Below are the code and all the weights of a small trained network. Each question names an input and a class and asks about switching units off, where a switched-off unit gives its printed mean instead of its output.

import numpy as np


def w(rows, s, z=0):
    codes = np.array(rows[::2]) - 128.0
    scale = np.full(codes.shape[1], s)
    scale[-1] = z or s
    return codes * scale


def norm(h):
    return h / np.sqrt((h * h).mean(-1, keepdims=True) + 1e-5)


def f(y):
    return np.maximum(y, 0)


def log_softmax(a):
    a = a - a.max(-1, keepdims=True)
    return a - np.log(np.exp(a).sum(-1, keepdims=True))


def net(x, mask):
    res = np.array(x, float).reshape(1, 7) / 4 @ E
    u = 0
    for l in range(4):
        y = f(norm(res) @ A[l][:, :-1].T + A[l][:, -1])
        res = res + np.where(mask[u : u + 6], y, B[l][:, -1]) @ B[l][:, :-1]
        u += 6
    return log_softmax(norm(res)[-1] @ U[:, :-1].T + U[:, -1])


A, B = {}, {}
E = w([
[135,233,165,233,213,86],'x0',
[170,206,12,24,172,61],'x1',
[181,133,2,216,28,173],'x2',
[145,48,252,140,118,106],'x3',
[69,77,94,45,99,23],'x4',
[153,129,89,184,172,127],'x5',
[233,88,209,51,8,135],'x6',
],0.0053)
A[0] = w([
[113,139,57,171,184,112,99],'0.n0',
[186,165,216,156,59,165,89],'0.n1',
[80,39,61,236,214,88,68],'0.n2',
[253,141,188,190,32,144,28],'0.n3',
[115,206,80,200,117,167,94],'0.n4',
[123,180,216,194,250,212,1],'0.n5',
],0.0067,0.006)
B[0] = w([
[120,173,134,144,104,139,235],'0.n0',
[171,118,165,148,130,103,236],'0.n1',
[124,117,145,188,74,67,237],'0.n2',
[250,152,204,183,66,166,223],'0.n3',
[139,177,144,112,102,124,253],'0.n4',
[143,39,75,152,200,154,250],'0.n5',
],0.012,0.0025)
A[1] = w([
[75,231,54,157,86,244,40],'1.n0',
[99,200,95,248,196,254,178],'1.n1',
[140,202,113,146,171,150,93],'1.n2',
[125,88,73,121,45,176,4],'1.n3',
[97,124,144,177,231,214,27],'1.n4',
[169,208,58,105,157,97,81],'1.n5',
],0.0079,0.0039)
B[1] = w([
[188,168,84,158,81,94,185],'1.n0',
[156,119,120,124,131,6,253],'1.n1',
[133,146,108,121,131,101,171],'1.n2',
[143,70,126,120,151,158,161],'1.n3',
[164,58,162,140,181,89,172],'1.n4',
[120,197,121,110,141,134,193],'1.n5',
],0.013,0.006)
A[2] = w([
[96,194,150,49,159,131,90],'2.n0',
[56,63,234,51,193,169,115],'2.n1',
[153,64,59,110,100,181,17],'2.n2',
[163,33,1,94,78,159,4],'2.n3',
[65,148,125,149,126,108,99],'2.n4',
[195,178,98,97,156,75,173],'2.n5',
],0.0097,0.0037)
B[2] = w([
[96,102,163,100,142,135,174],'2.n0',
[160,148,114,83,76,8,210],'2.n1',
[130,74,64,131,100,157,159],'2.n2',
[127,115,87,164,96,173,187],'2.n3',
[107,138,169,124,81,171,146],'2.n4',
[111,102,142,111,163,192,255],'2.n5',
],0.013,0.0073)
A[3] = w([
[35,140,123,167,81,30,104],'3.n0',
[97,139,106,113,249,50,5],'3.n1',
[132,193,135,2,232,200,56],'3.n2',
[16,51,136,167,230,115,120],'3.n3',
[196,52,140,229,59,93,221],'3.n4',
[89,219,143,9,239,212,3],'3.n5',
],0.006,0.0031)
B[3] = w([
[48,175,197,107,76,168,175],'3.n0',
[161,29,114,128,87,178,167],'3.n1',
[19,150,142,107,237,229,173],'3.n2',
[108,144,96,211,212,177,160],'3.n3',
[55,159,125,87,184,235,255],'3.n4',
[76,50,56,43,254,168,172],'3.n5',
],0.0069,0.007)
U = w([
[108,105,174,43,61,49,147],'0',
[208,117,212,166,72,213,227],'1',
[143,53,132,190,205,76,156],'2',
[58,132,70,52,187,165,153],'3',
[156,249,42,139,111,94,59],'4',
[26,151,134,208,83,123,11],'5',
[128,63,32,113,52,215,104],'6',
],0.018,0.0011)

Each question gives the input, the list of numbers given to net, and the class t.
The units are the neurons (one row each of A and B). Each row of codes is followed by its name. A weight is (code - 128) times the scale printed after its matrix; where a second scale follows, it is the last column's (A, B and U).
mask holds one flag per neuron, layer by layer. A switched-off neuron (its flag False) gives its mean, the last column of its row in B, instead of its output. The means were averaged over made-up inputs and are rounded, as every weight is.
A unit's drop is (log p(t) with every unit on - log p(t) with that unit switched off) / (log p(t) with every unit on - log p(t) with every unit switched off).
The circuit of an input: a set's keep is (log p(t) with only the set's units on - log p(t) with every unit switched off) / (log p(t) with every unit on - log p(t) with every unit switched off). Starting from the 12 units with the biggest drops (on a tie, the unit counted first), units are removed one at a time, each time the one whose removal leaves the highest keep (on an exact tie, the one counted first), for as long as the keep stays at least 0.8.
circuit, biggest first: the units of the circuit, biggest drop first
most important unit: the unit with the biggest drop
top k neurons: the k neurons with the biggest drops, biggest first
top k neurons in layer l: the k neurons of layer l with the biggest drops, biggest first
drop of u: that unit's drop, to one decimal
input [6,-8,6,-8,-6,5,1], class 4: top 2 neurons in layer 1	[1.n1 1.n0]
input [-8,-8,-2,-3,6,-8,-6], class 0: circuit, biggest first	[2.n1 1.n0]
input [1,8,6,-4,7,-4,-1], class 3: most important unit	1.n5
input [-8,-7,-1,7,-7,7,-3], class 2: circuit, biggest first	[1.n4 1.n1]
input [2,0,3,1,1,2,-5], class 5: circuit, biggest first	[0.n2 3.n0]
input [-4,-5,2,-4,-8,-5,-6], class 2: top 3 neurons	[1.n1 1.n4 0.n5]
input [-6,2,-3,-4,7,-1,-2], class 6: top 2 neurons in layer 1	[1.n1 1.n5]
input [2,-6,1,8,2,3,-8], class 5: top 3 neurons in layer 3	[3.n0 3.n4 3.n5]
input [4,-7,4,-2,-2,-4,-6], class 2: top 2 neurons	[0.n5 1.n1]
input [4,6,-8,6,6,-6,-8], class 0: circuit, biggest first	[2.n1 1.n0 3.n4]
input [4,4,5,4,4,-6,3], class 1: circuit, biggest first	[0.n3 2.n1]
input [-7,0,-7,-8,-4,-1,-7], class 2: top 2 neurons in layer 0	[0.n4 0.n0]
input [-8,2,8,0,-6,7,-5], class 4: top 3 neurons	[1.n0 1.n1 0.n4]
input [0,-1,7,0,-8,8,0], class 4: circuit, biggest first	[1.n1]
input [-4,5,5,6,7,3,-7], class 5: top 2 neurons	[0.n2 0.n5]
input [-8,-4,-1,0,8,4,2], class 6: top 2 neurons	[2.n3 2.n2]
input [1,-8,-3,-7,4,2,1], class 5: top 2 neurons	[2.n1 0.n2]
input [-2,-2,5,1,-3,-6,-4], class 4: top 2 neurons in layer 1	[1.n0 1.n1]
input [3,1,-6,1,-6,-1,3], class 2: drop of 0.n5	0.5
input [-3,4,-4,-1,-5,8,-1], class 2: circuit, biggest first	[1.n4]
input [8,8,7,2,-1,4,7], class 1: drop of 2.n1	0.2
input [3,-6,-1,-8,6,4,6], class 1: drop of 0.n3	0.1
input [-4,1,-2,2,-2,-2,7], class 1: top 2 neurons in layer 0	[0.n3 0.n1]
